Here is a tiny trained network, its code and every weight. The questions are about switching its units off for an input and a class, where a switched-off unit gives its printed mean instead of its output.

import numpy as np


def w(rows, s, z=0):
    codes = np.array(rows[::2]) - 128.0
    scale = np.full(codes.shape[1], s)
    scale[-1] = z or s
    return codes * scale


def f(y):
    return np.maximum(y, 0)


def log_softmax(a):
    a = a - a.max(-1, keepdims=True)
    return a - np.log(np.exp(a).sum(-1, keepdims=True))


def net(x, mask):
    res = np.array(x, float).reshape(1, 7) / 4 @ E
    y = f(res @ A[0][:, :-1].T + A[0][:, -1])
    res = res + np.where(mask, y, B[0][:, -1]) @ B[0][:, :-1]
    return log_softmax(res[-1] @ U[:, :-1].T + U[:, -1])


A, B = {}, {}
E = w([
[112,2,125,85,22],'x0',
[106,117,145,115,159],'x1',
[102,121,160,117,166],'x2',
[189,173,226,24,102],'x3',
[246,28,205,212,240],'x4',
[137,132,116,136,109],'x5',
[150,137,106,135,102],'x6',
],0.0082)
A[0] = w([
[85,180,139,93,72,127],'neuron 0',
[78,116,92,82,121,73],'neuron 1',
[48,83,41,149,151,133],'neuron 2',
[77,206,109,118,140,73],'neuron 3',
[150,118,164,76,101,50],'neuron 4',
[147,214,109,148,187,80],'neuron 5',
[101,59,127,84,98,4],'neuron 6',
[146,247,124,137,151,10],'neuron 7',
[139,168,163,88,110,83],'neuron 8',
[153,165,212,26,99,156],'neuron 9',
[130,57,120,91,70,55],'neuron 10',
[82,131,108,139,157,228],'neuron 11',
[130,100,91,134,104,133],'neuron 12',
],0.013,0.003)
B[0] = w([
[214,98,249,64,58,243],'neuron 0',
[159,53,190,87,107,194],'neuron 1',
[190,215,100,207,55,246],'neuron 2',
[197,89,127,108,130,229],'neuron 3',
[132,182,118,162,145,179],'neuron 4',
[75,40,69,102,164,228],'neuron 5',
[130,151,2,67,221,197],'neuron 6',
[74,100,35,90,82,228],'neuron 7',
[102,174,138,163,178,184],'neuron 8',
[126,178,112,228,75,254],'neuron 9',
[46,124,65,72,154,221],'neuron 10',
[113,126,183,174,129,191],'neuron 11',
[119,97,91,195,126,177],'neuron 12',
],0.0081,0.0097)
U = w([
[94,199,128,207,99,70],'0',
[50,86,74,61,145,89],'1',
[109,86,154,140,104,254],'2',
[213,6,191,104,119,72],'3',
],0.011,0.0065)

Each question gives the input, the list of numbers given to net, and the class t.
The units are the neurons (one row each of A and B). Each row of codes is followed by its name. A weight is (code - 128) times the scale printed after its matrix; where a second scale follows, it is the last column's (A, B and U).
mask holds one flag per neuron, in row order. A switched-off neuron (its flag False) gives its mean, the last column of its row in B, instead of its output. The means were averaged over made-up inputs and are rounded, as every weight is.
A unit's drop is (log p(t) with every unit on - log p(t) with that unit switched off) / (log p(t) with every unit on - log p(t) with every unit switched off).
The circuit of an input: a set's keep is (log p(t) with only the set's units on - log p(t) with every unit switched off) / (log p(t) with every unit on - log p(t) with every unit switched off). Starting from the 12 units with the biggest drops (on a tie, the unit counted first), units are removed one at a time, each time the one whose removal leaves the highest keep (on an exact tie, the one counted first), for as long as the keep stays at least 0.8.
circuit, biggest first: the units of the circuit, biggest drop first
unit that matters most: the unit with the biggest drop
top k neurons: the k neurons with the biggest drops, biggest first
input [7,3,-2,5,0,2,7], class 1: top 3 neurons : neuron 10; neuron 6; neuron 2
input [3,4,2,-8,6,5,1], class 0: unit that matters most : neuron 2
input [-8,1,6,4,7,2,-6], class 1: circuit, biggest first : neuron 5; neuron 0
input [-2,1,3,8,7,1,6], class 0: circuit, biggest first : neuron 9; neuron 0
input [-4,0,-4,-4,-6,0,-5], class 3: circuit, biggest first : neuron 3; neuron 0; neuron 1
input [-4,2,-6,3,2,-3,0], class 1: top 2 neurons : neuron 2; neuron 0
input [6,-1,2,2,2,-1,7], class 1: circuit, biggest first : neuron 10; neuron 0
input [2,2,2,-2,-3,-1,2], class 3: circuit, biggest first : neuron 9; neuron 1; neuron 7
input [-6,-2,-8,3,6,-6,4], class 1: circuit, biggest first : neuron 0; neuron 5; neuron 7
input [6,5,-6,6,1,1,4], class 0: circuit, biggest first : neuron 9; neuron 4
input [8,8,0,5,7,-5,4], class 1: top 2 neurons : neuron 10; neuron 6
input [-4,-6,4,-5,-4,1,2], class 2: top 3 neurons : neuron 9; neuron 3; neuron 5
input [-7,7,4,2,-3,-3,6], class 1: top 2 neurons : neuron 7; neuron 5
input [-6,1,8,4,-8,7,1], class 3: circuit, biggest first : neuron 0
input [1,5,7,6,4,8,1], class 0: circuit, biggest first : neuron 9; neuron 0
input [3,-3,1,-4,-6,5,8], class 3: circuit, biggest first : neuron 0; neuron 1
input [-2,0,-6,2,-5,-7,6], class 3: circuit, biggest first : neuron 0; neuron 3
input [7,-5,6,1,-8,2,1], class 3: top 4 neurons : neuron 0; neuron 1; neuron 7; neuron 5
input [-7,5,2,3,-3,-1,0], class 1: top 3 neurons : neuron 7; neuron 5; neuron 2
input [5,-4,4,-5,5,5,6], class 0: top neuron : neuron 0
input [1,-4,4,6,-4,-5,8], class 0: top 4 neurons : neuron 9; neuron 8; neuron 4; neuron 5
input [-7,1,8,5,0,-2,-3], class 1: top 2 neurons : neuron 5; neuron 7
input [1,-2,6,-5,1,-1,-2], class 0: top 2 neurons : neuron 2; neuron 0
